Each row was made from one small tree. Brackets hold a mark, then the marks that hang from it, in alphabetical order. Every link used is in the known rows. Write each row's tree.
Each row is shifted at random along 8 fixed directions that mean nothing.
Known rows
{pugi {bopo {kuzemav lazaka}} lumi piduk}: [  -7   50  -41   77 -226   -5 -330    3 -159  -43  -65   41 -176   22
   34 -139   70 -138 -119  -56  163 -297 -165   31  -76  -47  355   33
  -25   -3  232  123  104   26  -79 -294  -54   40 -112   22 -157 -117
   32  -13  -96 -260 -127  -40   96  162 -301   -3  183]
{pugi {bopo {kuzemav lazaka {pudu lumi}}}}: [ 206  273   58  174 -143 -180   30 -263 -271   32   44 -152 -114  239
 -248 -108   50  -29  132  115  -41   20  -26  149   -6   81   72  -75
 -161  231  116 -195  -62  -46  -38  -41  -97   67 -314  -91   43  -31
  191 -245 -132  120 -218  -75   85  153    8  145 -125]
{kuzemav lazaka {pudu {kika sigu tiva}}}: [  29  -15  172  199  198  -20   46  -66   44   85  131 -168  176 -130
   -5  -78   38   30  -11 -250 -148  -56  -65  105  125  162  -39 -109
  -41 -152  -70  -88 -132   41  104  -99  339  229  -69   -2  -11   13
  112 -112 -151  -87  129  119  289 -150    0  100  136]
{mikoz {bopo {kuzemav lazaka {pudu kika lumi}} piduk}}: [ 186   89  149  145  219 -128  -47 -398 -178  -52   14  -79   51  -41
 -141  -70  146  -16   90  -32   75  -17  -44  143   42  208   34 -124
  -33   25   42 -263 -113  -89   31 -166   45  164 -215 -182  -79  -57
  -31 -162  -66   33   19   92   43  140  -21 -125   43]
{lumi {kuzemav {lazaka bopo} mikoz {pudu {kika sigu}}} piduk}: [  79  -76   36   60   63 -136   76  -45  -31   22   42  -25    2 -194
  -67 -115   21   42   42   -6   20   64  -53   37  164   57 -122    1
   51  -19   72 -146   -4  -18  143  187  -54  -21   82   39  -30  -10
  181 -170 -114  187  106  -68  115   48  -23   10 -104]
{tiva {kuzemav lazaka mikoz}}: [   6 -157  162  -29   95   88   83  -79  -57    4   76 -111   25  -95
   22 -102 -109  -37   31  -36   -8  -70   41   26   44   59    4   18
   -7 -130   -3 -184  -32  -94   82  108  -88  -34   -9  -15  -23  154
   15  -61    4   63  -86   41  -78 -114  -60  -68   41]
{bopo {piduk {pugi lumi}}}: [ 137   -1   23 -123  203  152   92 -207 -212 -127 -106 -181   23  -87
 -133 -172    7  -26  159  -90 -107   17  189   18   41  -25 -160  -54
  -53  199   27 -109    0   69  250  210 -273   99    2  -42   45   15
  -14   13   19   69   43  -65 -112   -2  -82 -141  -54]
{pudu bopo kasu {lumi {piduk kuzemav lazaka} pugi}}: [ -55   46  116   11   72   25   63  -39 -154 -170  -46   38  148 -304
 -100 -167 -144   -8  316   38   -2   79   68   27  335  -98 -365 -200
 -117 -179   63   21  -88  -21  373   93  252   38  228   85  138   87
  245   69  -39  136  139  -68  -20 -118   15   35 -112]
{kika {sigu {kuzemav bopo lazaka mikoz} tiva}}: [ -25 -140  222  132    9  -15  141 -240   57  209  152 -104  152   90
  -62    0   34   27 -108  -80 -158 -110    0   71    7  223  -28 -120
  -65   30   18 -199  -76   66 -250  -73  123  118 -177  -61   73  148
   31 -317  -87   62 -122   29  114  -69   97  140   66]
{piduk bopo {kuzemav mikoz pudu} lazaka}: [  22   96  102  111   96 -123  398 -109 -108    2  232 -126  118   70
 -129   -2  137   93  178   47  -98  192   24   53  197    2 -266 -146
  -41   44  -30 -331  -95 -219   21  133  164  165 -162  -21  199  103
   41 -227  -30  230 -182   24  -46  -55   59   86 -147]
{bopo {kuzemav mikoz} {piduk lazaka {pugi {lumi {kika sigu}}}}}: [ 124 -115   61  -22   56  -75   21  -89 -243   13  -63 -137   27  -38
 -104   30  206   96   -7 -111   -5   38   97  109   41  106  -44  -58
  -77   74   48  -78  -33 -259   40  -81  -83    8  -81   -2 -109   -6
  -40 -133 -240 -196   57   64 -220  126  -99  -89   27]
{piduk {kuzemav bopo lazaka mikoz pudu} pugi}: [  -9  -75  196   79  -76  -18  140  120  -50  240  319 -222  143  250
  179  313  -68   35  -89  108  272   68 -179  220  -51  252 -196 -152
   46 -190 -156 -250 -111 -573 -253 -177  657  261 -222   24  -92  237
 -133 -173 -143   -7 -174  428 -142 -222  110   85  104]
{mikoz {bopo {kuzemav lazaka} piduk}}: [ 377   14  -83    2   34  -48 -134 -403 -268 -129  -81 -113 -177 -166
 -144 -382  -13  -74  177   -2 -264   53   42   98   83  -96  300  211
   -9  182   82 -151   83  199  145   50 -448   -7 -176  -82 -136  -86
  -41  -46  -58  158   10 -132  -45  293 -209 -224  -86]
{sigu {kuzemav lazaka} {tiva {pudu {bopo piduk}}}}: [-242  -57  300  153 -151  179  151  109  -62   36  122  -64  -10  135
  -52 -152 -183  -78   66  -24    2 -295  -88 -243  -42   75   -1 -169
  -65  -30   74  139 -193 -287  -25   27  195   91  120  110  143   95
  207 -237  183  109 -204  100  110   45  -79  184  -13]
{lumi {kuzemav {lazaka bopo} pudu} piduk}: [ 171  -91  -42  177  239 -133  -12   97  -45 -180  -18 -165  -89 -129
 -113 -262  -33  -86 -119  -97  201  -47 -119 -146   31  -21  195   -9
  238  -23  129  109 -214 -123  184  122 -249  -23   45   56  -41 -141
   25 -213   66  130  139  130  162  278 -177  -27  -97]
{bopo {kuzemav lazaka {pudu kika}}}: [ 115  -19   47   11  -69    6 -107 -162 -175  -17  108 -114 -135  -76
  103 -149  -87    8  214 -115 -219    1    4  193  114  -14   14  150
   14  -13  -50 -135   99  -40   83   49   29   62    8  -19 -210   40
  146  151 -163  -42   66   95  -54  -49 -129 -158   60]
{kuzemav {bopo piduk} lazaka mikoz {pudu kasu lumi}}: [-121  -83  229   60  304   33   86 -179   -6 -167  147   -6  211 -144
   36  180  -87 -103   87 -111  309 -112  -48   39  107  196 -182 -242
   88 -272  -13 -199 -174 -318   67  -65  299  102   88 -194 -109   46
  -89  -63   50   50  234  305  -64 -197   46  -43  169]
{tiva {mikoz kuzemav} pudu}: [ -76   36  123   86  104  -20  147  -31  -42  130   77 -119  121   -4
 -141  -54   39  -76    5  -45  168  -81 -103  -22   31  139   -9  -96
  -63  -41   49  -73 -121 -149   58   54  173  115 -159  128   63   75
  112 -256  -14  110 -196  -37  154  -64  -38  145  -31]
{lumi kika {kuzemav mikoz} {piduk {lazaka bopo} pugi}}: [  37  -27  215   99  107 -108  183  161    1   56   50   69  252 -165
 -133 -106  261   25   12  113   18   55  -32  -73  222   34 -329 -261
  -92 -138   58  -91  -67 -113  152   30  181   15   67   46  380  106
   58 -151  -91  168   51 -195    8   80    3   17  -71]
{tiva {kuzemav {lazaka bopo} mikoz} {pudu kasu kika lumi}}: [  62  -12   80  -77 -128   79  -41  -97 -234   23   46  -26 -228  -93
   29  -60 -422  -71  259   97  143   62  -14  166   45  -39    5  225
   75  -27  -63 -187  173 -154  186  297  158   -6  113   67 -318   53
  240   54  -24  118  -82  192  -98 -174  -46    5  -51]
{kasu {kika tiva} {pudu {bopo {kuzemav lazaka} piduk} lumi}}: [  84   66   61  142   50 -141   49 -299 -198  -64  -58   27  -42  -51
 -163  -80  161   19  176   36  -26    1  -36   51   16  175  -27 -227
    3    6   58 -111  -33   82   71 -105   62    1   10  -19   14  -14
  153  -46  -94  -52  -79  -78  173  -81  -24  -10   83]
{lumi {kuzemav {mikoz kika}} pugi}: [ 199 -164   36   24  202    1   48  -65 -119   17   10 -111  151 -293
   -5 -174   41   23   37 -119  -29  124   22  100  226   26 -129  -31
  -13  -67   16   29  -11   40  253   93    9  107    6   60  -79   57
   99   -5 -132   58  322  -19   41   -2  -44 -179    2]
{bopo {kuzemav mikoz pudu} {piduk lazaka {pugi {lumi kika}}}}: [ -14   32  135  122   33   53   27  184 -201  -61  162  -69   -2   17
   31  -86  127   -3  129 -109  102  -29  -55  -19   86  -34 -118 -117
  -87  -64   -7   46  -88 -402  165  -85  215  167   22   -6   11   -3
   78  -41  -46  -32  183  111  -78  135 -120  -68   15]
{pugi {bopo {kuzemav mikoz {pudu kasu kika}} piduk} lumi}: [ 206  240   29  175  155  -57   22 -176 -385 -125   -1 -151 -168  120
 -269 -111  109  -71   59  -65  326    7   38    2  -74   31  227 -119
   -6  242  164   -3  -46  -93  201   41 -137  174 -223 -148 -178 -237
  139 -314   17  -17  184   67  140  364  -89   21  -91]
{lazaka {bopo {kuzemav {mikoz {kika tiva}}} piduk}}: [-111 -100  201   74  269  194   84 -118   15   -8   96   19  126 -257
    6 -209  213  -79   61 -174   20  -96  -40 -181  155   98 -123 -145
  -20 -177   28 -101   41  -34  251  -33   68  154   73   14   80   28
    4  -21  105   59   50  -99  107  -21 -105 -215   77]
{sigu {kuzemav bopo mikoz pudu}}: [ -21  -79   89  179   26    6   80   69  -72 -107  190 -117  -65   91
  -41 -125 -188  -80   17  -80  195 -147  -53 -149  -77  -57  187  -48
  158    2   74  102 -101 -142  -21  103   -3   86  -30  -12  -82   15
   58 -239  158  132  110  207   98   78  -40   49  -26]
{lazaka {bopo {kuzemav mikoz}}}: [ -33   49  161  101 -107  197   34   69  -63  107  223  -97  -17   88
   56  -67   51 -162   -1   73  167  -71 -139  -46  -49   66   21 -111
  -28 -120  -28  -28  100 -215   33  -52  362  245 -116   88   11  148
   71  -90   35   84 -141   77  109   -3  -14   94    9]
{bopo {kuzemav lazaka mikoz pudu} piduk}: [  11   73  254   71   11  -29  129 -145 -114   82  195 -123   28  197
  -46   80  207    0   58   44   71  -49  -34   38  -11  244 -105 -149
 -108    6  -35 -302 -103 -373  -85 -105  104   95 -165 -132   80  113
  -41 -207  -83   73 -172   66  -82   69   49   -8   15]
{tiva {pudu bopo kasu kika}}: [  32  196  268   21    1  120   40 -111 -119  -74  113   -7  -93   33
  -58 -105 -159 -131  287    1   52  -32   85  -38   40  -59   44  -76
   -1   24 -110 -105  118  199  194  135  296  192   37  -19   44   81
   64  -17   84   94   -4   98  144  -88  -14   89   13]
{tiva mikoz {pudu {bopo {piduk {pugi lumi}}} kasu}}: [-201   89  126  -86   30   65  -23 -272  -13  143   93  120  154 -109
  111   94   41 -116  196  -45   87  -33  -70  169  210  116 -331  -49
  -75 -125  -33 -329  162  128   27  -47  565  240   21   24   38  131
   14   99  -78  140 -155  -66   47 -312   10   32  140]
{piduk {bopo {kuzemav lazaka {mikoz kika} pudu}}}: [  22  125  137  146 -147 -193  255  -85 -183  104  105 -134  123   94
 -253  100   73   77  116  143  -10   15  -27   70   83  137 -127 -205
 -111   44   68 -204 -129 -388  -69   24   76   32 -183   -9   60   94
  106 -311 -187   95 -206    5 -105    4   63  100  -73]
{sigu {tiva kuzemav {mikoz {kika lumi}}}}: [  38 -141  -34   77 -192  -72 -187   89 -188   -8 -153  -10 -168  -91
 -244 -334 -167  -19   37  -13  -32 -202    1 -133  -70 -172  404  200
    7  103  143  207  -33  129   29  147 -273 -151   66  134 -120  -27
  216 -189  -77   15   -5 -108   72   69 -204   21    8]
{sigu {tiva {mikoz kika}}}: [-234 -221  281   32  -18  126  -43   59   86   42   41   94  176  -75
   33  -21   95  -98  -56 -141    7 -329   -9 -175   -5   59   68 -148
   -8 -199   -8  104  -14   49  -88 -116  282   82  155   15   47  162
  -36  -35  -38 -133    0   45   83 -238 -115  -21  285]
{lazaka {bopo {kuzemav {mikoz kika}} piduk}}: [ -98  -34  124  -91 -171  141   77  -74 -140  111   37   -7   69  -86
   -5   31  108  -45  121   98   33  -76  -67   14   54  151 -192  -92
  -96  -68   22 -138  155 -336   42   11  162   85   38   91  -46  144
   89   -9  -90   28 -183  -71 -136  -93  -30  -63   39]
{lazaka {bopo {kuzemav mikoz {pudu lumi}} piduk}}: [ 120  -68 -198  186  215 -128 -141 -188 -213 -213  -40 -131  -70 -233
 -139 -259   10 -108   12 -183  195  -31 -103  -38   83    2  199  124
  179   -4  237   59  -87 -112  226   64 -277   22  -28    7 -358 -258
  161  -89   -5   66  284  114   69  254 -193 -165  -80]
{lazaka {bopo {piduk kuzemav {pugi {lumi kika}}}}}: [ -29   68  113   11 -129  177   60  220 -179  -72   60  -23 -154   66
  -78 -237   -6  -93  186   86   73  -61   -7 -171  -61 -174  -53 -106
  -34   66  -13   84  106  -65  225  122   70  158   65  107  170   56
   57   -4  129   60 -125  -60  -24   55 -106  -22  -88]
{bopo {kuzemav {pudu {kasu lumi} kika}} piduk}: [ -53   54  173  -83  -88  228  -62   38 -236 -183  158  -13 -334  102
  114  -88  -97  -76  326  -47  175  -66   57  -67  -81  -82   42  -29
   97   -2 -187   84  108 -205  176   74  229  170  235   -9 -115   74
   49  127  106 -118   90  213  -39  -25  -51  -91   78]
{mikoz {kika lumi tiva}}: [  50  -33  180   57   11   57 -156  -21   17   14   -2   57   59 -101
  -33 -174  155    3   54  -91 -142 -155  -24    3    8  -37  134  -59
  -76  -65 -117    2   51  282  -33 -218  243  118  -10   44  129   79
  -48   -1  -99 -101   10 -124  205 -196  -45  -18  255]
{piduk kuzemav lazaka {pugi bopo {lumi {kika {sigu tiva}}}}}: [   3 -107   89   42 -197  -35  -13  119 -167   23   -1   -7 -120  115
  -26 -115   72   81   51 -107 -162  -35   53   14   15 -136   65  -52
  -55   87   13  112   48   82  -56 -123  117   68   -6   96   46   26
   30  -65 -140 -221 -116   33  -28  -24 -177   38   59]
{kasu {pudu {lumi kika kuzemav {piduk bopo}}}}: [  35   65  139   -4 -100 -111  122   83  -82  -37  104   70  -44  136
   51   45  174  -36   83  168  229   57  -99    9  -44   96 -154 -286
   81   11 -118  -17   36  -57  -53   13  499  195   72   68  189  128
   19  -58  -33   22 -145   46  152 -106  108  177   68]
{sigu {kuzemav bopo} tiva}: [  20 -243   17  -27  202  170  168 -243  -93   29   17 -222  134 -170
   18 -170 -176    1    2 -205 -189  -29   36   71   99  135 -137   -5
   99   71   80  -16  -55  -33   47  242  -13  170   38   48 -120   40
  192  -55   56   88  107  107   56  -99  -57  -35   17]
{pudu kasu {lumi {kika {sigu {tiva kuzemav}}} pugi}}: [  66  -63  195   94   28  -27 -116   61 -102  -69    5  -16  -92  -62
 -111 -248 -134  -38  127 -159   21  -32   86  -54   43  -69  119  -58
   15  -25  -64  212  -50  278  217   36  188   94  118   22    7   23
  133  -40  -53 -117  199  123  172  -15   11   52   27]
{pudu {kika sigu} lumi}: [  72  -80  186   43  360   57  -47 -289  -22 -188  -31  -61   74 -184
  -72 -141   49  -48   52 -273    1  -80  178   21   36   51   33 -127
   16  -28  -35  -81   -5  363  189   16  -19  159   11 -106  -71    4
   -4   -6   -6 -164  254   93  157 -122  -17  -78  130]
{bopo {piduk kuzemav {pugi {lumi kika}}}}: [ -28 -129  133  -50  217  154   48  105 -154 -192    5  -71  -34  -85
    4 -198   75  -12  103 -178   77  -70  104 -126   12  -86  -75 -125
   42  -15  -21   79  -31  -28  256   61  -44  134  121   21   61    7
  -70   63  101 -140  132   49  -86    9 -159 -206   56]
{kika lumi sigu tiva}: [ 104 -132   35   -3 -245   11 -192  101  -75  -21  -64  -81 -272   77
 -116 -186  -80   29   19  -58  -99 -120   33 -105 -191 -137  438  103
   39  120  -74  211   60  258  -73  -57   12  -41   16  182  -38   43
  -13 -158 -104 -137 -133   15  201  -91  -80  198   86]
{pudu kasu {lumi kika kuzemav {piduk bopo}}}: [ 221   97  187  -70  -95 -144  -12  -25 -188 -179   17  134 -217   60
 -119 -129   67  -43  213  184  117  128  109  -23   11 -139   31  -82
   38  152 -124  -53  146  202   73  139  121   30   94  -70  169   53
  -24  -34  -23   57   -7  -50   21   59   70   47  -35]
{sigu {kuzemav mikoz} tiva}: [-162 -259  192  132  265  205  124  -80   34   23  158  -75  237 -159
   75 -196   47  -39  -71 -288  -88 -179   -7  -87  124   95 -104 -120
   21 -157   72   88 -119   20   46   13  200  200   69   12    9   60
  183  -73   92   30  225   40  199  -86  -49  -37  114]
{lumi {kika {tiva mikoz}} kuzemav}: [ 118 -106  167  120  -16 -159  -42  116  -74    1   24   74 -112  -36
 -147 -275  189  -23   -5  -26   -2  -59    9 -195    7  -87  254   -6
   -1   12   26  123   50  247   94   23  -17  -50   24   28  169   21
   50 -129  -57  -19   31 -160  219   75 -110   24   53]

Write each row's tree
[  52  118   82   40 -129  158  107  319 -209  -31   61 -198  -35   59
  -84 -179  -52  -55   13   87   82  -67  -72  -86  -18  -93   79  -49
 -133   36   33  141  -66 -411  180   65  118  170  -66  163   91   55
  148 -137    2  -53 -113   44   30  137 -144  220  -88]
{pugi {piduk kuzemav lazaka}}
[ -78  -69  233   81  114  -24  180  -97   74  219  214  -92  164    8
   50   55   -3   46   -2  -16   34   -9 -117   79   94  280 -210 -117
  -30 -170  -64 -357 -100 -180  -65  -31  332  121  -91  -43  122  183
   18 -176  -31  157 -227   85  104 -278  100   68   96]
{kika {tiva {kuzemav bopo lazaka mikoz pudu}}}
[ -51 -175    6   -9    0  -99  -86   25   10    1   18   85  129  -95
   51   82  104   -3  -95  110  304  -69  -93   67   33  119 -152 -174
  119 -203   25  -11  -59  -66 -148 -147  247   23  126   47   44  136
  -72  -66 -101  -32   81   17  -16 -140   56  -22  170]
{kasu {lumi {kuzemav bopo mikoz} {piduk pugi}}}
[  44  -21  -31 -146  -63  -25  319   47 -241   47  -12 -126   52  -73
 -114   75   24  146  133  194   74  212    8  129   61  154 -332 -165
   46  102  -10  -44  -63 -356  114  309  274  114  164  146   55   44
  274 -196 -131   98  -10  -53   14 -183  120  188  -76]
{kasu {lumi {kika tiva} {piduk {bopo {kuzemav mikoz pudu}}}}}
[ 219  -59  -65  -93  170  -81  145 -279 -277 -121 -222 -238  -44  -38
 -264   18  -61   88  124  -24  -14   43  190   97 -108   92   65  -89
  195  251   61  -40  -54   44  104  290 -217  -59   -4   50 -165  -32
   68 -123 -119  -59   19  103  -26 -110  -41   17   -6]
{kasu {pudu {kika lumi}}}
[   4 -148   30   67  184   74  -42   29    0  -68   20  -81  -27 -252
   42 -160   -8  -11   14 -250   68  -73 -155   16   76   28   43  -33
   81 -108  -44   55  -68 -110  150  -52  101  151   68  169 -114  -33
   31  -77   -3  -39  165   82  171  -18 -124  -34   99]
{mikoz {kika {lumi {kuzemav {lazaka {bopo piduk}} pudu}} sigu}}
[ -98   74   80  -87   -3   90    7 -165 -110  -84   10  125  -97 -147
 -104 -139 -158  -94  356   -5  -23  -77  134    2  115 -162  -48   51
   44   12  -36  -80  157  313  222  294   98   31  231   16   28   78
  173   83   12  102   52 -137   67 -248  -50   23   40]
{tiva mikoz {pudu {kasu lumi} kika}}
[  96   11  126   -1   36  114   -5  -36 -154 -184  118    8 -198   -5
   47 -146 -122  -80  309  -16  127   55  -43  -25    2 -161  114  -73
   98  -57 -184  107  -38 -129  156  -92  241  151   59   23   -2   65
 -140  -32  155  101   13  196   17   15  -60 -115   -4]
{mikoz {bopo {piduk lazaka}} {kuzemav {pudu {kasu {lumi pugi}}}}}
[ -67   18  110    5 -116   -8  273   96 -138  -93   48   27  -85   76
 -116    0  -54   -2  237  189  108  -69   -9  -55  -42   31 -168 -354
   71    0  -21   91  -85 -166   85  161  115  -21  208   83  257  184
  143  -80   53   59  -79  -52   40 -188   53  175   27]
{kasu {lumi kika {kuzemav bopo lazaka}} pudu}
[  11  112  -15  -21  122   55   63  -47  -88  -75   43   -6   89 -120
    4   -9   -8  -37  178  -28   64   54  -37  190  113   18 -236 -199
  118  -87  -71  -16   -7  108  127   34  405  247  135   32   48   19
  120   55  -57  -12  189   -4  193 -225   40   59  107]
{kuzemav {pudu {kasu kika {lumi {piduk {pugi bopo}}}}}}
[ -13 -147  123  -83  -84  120  -24  -81  -31   -6  -13  -88   28  -22
   65   82  -26 -131  -52   45   31 -171  -65   19  -98  136   51  -60
   86 -131  -27 -105   54 -236  -95  -77  125   31   24   31  -79  125
 -166    7  -44  -80 -250  181 -143 -121 -101  -31  160]
{kuzemav {lazaka {bopo piduk}}}
[ -62 -299   78 -154  -31  201   -8  -80  -35   -1   51  -35  -99 -173
  189  -42 -204 -138   64  -52   35  -65  -38   19  -20  -49   84  120
  121 -180  -41  -52  168 -123   55  115   57  -44   84  134 -216  166
  -52   92   32   33 -175  110 -122 -256 -192 -151   88]
{tiva {mikoz {kuzemav {lazaka bopo}}}}
[  -5   33  177  -74  139  -57   46 -337  -51  -78   -4   59   57  -18
  -54   82  120   -5  108  102   87    5  101  153   68  123 -155 -201
   51  -83  -69 -310  -23  153  -62 -106  196   37   30  -94  156  134
 -117  -44  -59   -3 -128  -40  -24 -211  110   -3  126]
{pudu bopo {kasu {lumi {piduk {kuzemav lazaka}}}}}
[  74 -250  167  -49  306  117  216 -125   -3   47  -27 -247  -79  -44
 -112 -164 -137  129   61 -242 -124   89  126  -48   57  114 -128  -88
   89  183  -47  -26 -214  100  174  269 -129   50   90  143  116   77
   52 -238   50  132  -22  116  131  -70  -33   40 -107]
{kika {lumi {kuzemav lazaka} pugi} {sigu {tiva pudu}}}
[  37   -1  218  -16   97  187  128 -124   63  125  172 -180  -21  153
   45 -120   39  -55   16 -191 -163  -11   36   -1  -18  135   -2  -33
  -19  157 -188 -142   10  228  -17   81  256  340  -81   33  115  120
  -10 -156   22   70 -132  106  275 -121   25  178   42]
{kika {sigu {tiva pudu}}}
[ 108 -153   73  -67 -233  100 -155  211 -185 -132    5   15 -206  -29
   85 -127 -243  -69  102  165  169  -11    1  -30  -75 -228  114  113
   66  -45  -77   82  107 -162   76   77   36  -38  165   97 -184   79
  -16   38  -27   11   27  140 -200  -52 -125 -132   -6]
{pudu {lumi {piduk {kuzemav {lazaka bopo} {mikoz kika}} pugi}}}
[ 112  -60  160  114   66   -7  -26 -137 -200 -163  -49  -71  -77  -87
 -207 -146  -69  -24   91   -3   87 -104   90  -76  -25  -56  262  -82
  -18   -4  120  -11  -92  -35  110  -17 -271 -124  -59  -18  -84    3
   17 -219    0   32  111    8  -48  108 -139  -94    3]
{pudu {bopo {kuzemav lazaka {mikoz {kika lumi}}}}}
[ -83 -137   72 -110  -38  126   79   35  -80  -66   53  -20   11 -167
   39  -90 -155  -27   85   34   40  -98   -5  -42   93  -44  -52   25
    8  -80  105  -99   58 -158  123  155 -108  -34   98   36  -37   93
   36    6   21   39  -31  -23 -131 -112 -159  -70   19]
{pugi {piduk {kuzemav bopo lazaka mikoz}}}
[ -92    0  517  -45   -1  280  128 -228    4   69  229    2 -150  222
   97  -50   68  -27  200  -78  -74  -37  193 -122  -73  121  -89 -224
 -100   72 -209 -242  177  247   12   14  293  260   19  -85  187  276
  -45  -74  130    1 -201   97  129 -160   61   -8   70]
{pudu {bopo kuzemav} {kika {sigu tiva}}}
[ 139   18  -67  126  -51  -97  -55   -8 -201   45  -14 -193  133 -106
 -137 -113  -42  -55  -14   26  105  -22 -157  104   24   96   61  -57
  -74  -64   90   69 -110 -262   35 -121   74   95 -217  115 -126   -3
   65 -159 -131  -26   16   43  -19  128  -57    0  -18]
{mikoz {kuzemav {bopo {piduk pugi}}}}
